Here is a tiny trained network, its code and every weight. The questions are about switching its units off for an input and a class, where a switched-off unit gives its printed mean instead of its output.

import numpy as np


def w(rows, s, z=0):
    codes = np.array(rows[::2]) - 128.0
    scale = np.full(codes.shape[1], s)
    scale[-1] = z or s
    return codes * scale


def f(y):
    return y / 2 * (1 + np.tanh(0.7978845608 * (y + 0.044715 * y**3)))


def log_softmax(a):
    a = a - a.max(-1, keepdims=True)
    return a - np.log(np.exp(a).sum(-1, keepdims=True))


def net(x, mask):
    res = np.array(x, float).reshape(1, 8) / 4 @ E
    y = f(res @ A[0][:, :-1].T + A[0][:, -1])
    res = res + np.where(mask, y, B[0][:, -1]) @ B[0][:, :-1]
    return log_softmax(res[-1] @ U[:, :-1].T + U[:, -1])


A, B = {}, {}
E = w([
[95,42,253,127,184,118,13,95],'x0',
[218,200,66,134,224,92,163,82],'x1',
[214,151,45,96,137,136,45,148],'x2',
[144,183,81,128,95,239,28,122],'x3',
[181,122,197,185,216,171,174,151],'x4',
[77,154,179,227,87,111,79,88],'x5',
[150,88,152,88,166,31,121,155],'x6',
[17,178,164,47,134,166,146,60],'x7',
],0.0061)
A[0] = w([
[71,141,131,118,80,115,57,56,138],'neuron 1',
[149,44,143,90,158,73,33,178,188],'neuron 2',
[103,177,70,88,90,191,185,136,163],'neuron 3',
[187,124,80,201,91,80,197,254,172],'neuron 4',
[63,137,224,200,103,184,113,135,2],'neuron 5',
[132,52,175,164,135,148,112,176,200],'neuron 6',
],0.007,0.00089)
B[0] = w([
[96,62,154,169,128,97,81,49,216],'neuron 1',
[126,135,126,76,76,188,208,247,216],'neuron 2',
[112,172,97,34,27,157,121,200,227],'neuron 3',
[162,81,85,208,150,113,27,64,251],'neuron 4',
[209,152,2,108,123,199,70,178,255],'neuron 5',
[112,176,168,94,157,149,173,177,190],'neuron 6',
],0.0071,0.0049)
U = w([
[73,87,142,125,62,120,121,113,4],'0',
[150,104,116,205,170,112,89,58,193],'1',
[160,159,82,91,113,180,123,183,148],'2',
[104,121,171,99,167,101,254,139,165],'3',
],0.011,0.004)

Each question gives the input, the list of numbers given to net, and the class t.
The units are the neurons (one row each of A and B). Each row of codes is followed by its name. A weight is (code - 128) times the scale printed after its matrix; where a second scale follows, it is the last column's (A, B and U).
mask holds one flag per neuron, in row order. A switched-off neuron (its flag False) gives its mean, the last column of its row in B, instead of its output. The means were averaged over made-up inputs and are rounded, as every weight is.
A unit's drop is (log p(t) with every unit on - log p(t) with that unit switched off) / (log p(t) with every unit on - log p(t) with every unit switched off).
The circuit of an input: a set's keep is (log p(t) with only the set's units on - log p(t) with every unit switched off) / (log p(t) with every unit on - log p(t) with every unit switched off). Starting from all 6 units, units are removed one at a time, each time the one whose removal leaves the highest keep (on an exact tie, the one counted first), for as long as the keep stays at least 0.8.
circuit, biggest first: the units of the circuit, biggest drop first
unit that matters most: the unit with the biggest drop
top k neurons: the k neurons with the biggest drops, biggest first
drop of u: that unit's drop, to one decimal
input [7,-4,7,-6,-4,3,-7,-5], class 2: unit that matters most => neuron 2
input [6,5,-4,8,-6,-6,-4,8], class 0: circuit, biggest first => neuron 1; neuron 5
input [-1,8,7,2,0,-2,8,-8], class 1: top 4 neurons => neuron 4; neuron 3; neuron 5; neuron 6
input [7,1,5,-5,4,2,-7,-3], class 2: circuit, biggest first => neuron 2; neuron 4
input [-4,1,5,-2,1,-3,-4,-5], class 1: top 2 neurons => neuron 4; neuron 2
input [6,-3,-2,5,-2,3,4,-1], class 2: top 2 neurons => neuron 2; neuron 5
input [8,-8,-7,5,-5,-4,2,-6], class 2: top 3 neurons => neuron 5; neuron 2; neuron 6
input [1,5,-8,2,-6,-5,-2,-6], class 1: circuit, biggest first => neuron 2; neuron 3
input [-2,1,8,-5,8,1,1,6], class 3: top 2 neurons => neuron 5; neuron 4
input [8,2,-2,2,5,-1,-6,1], class 2: top 3 neurons => neuron 5; neuron 4; neuron 6
input [-4,-3,-8,-2,2,-5,7,-7], class 1: top 2 neurons => neuron 4; neuron 3
input [-2,5,-8,-7,0,3,6,-6], class 1: drop of neuron 2 => 0.0
input [5,-8,-1,-3,-1,-7,3,-4], class 3: drop of neuron 5 => 0.2
input [7,-7,3,-1,2,0,3,-7], class 2: circuit, biggest first => neuron 2
input [-7,4,5,-3,3,8,2,0], class 1: drop of neuron 4 => 0.2
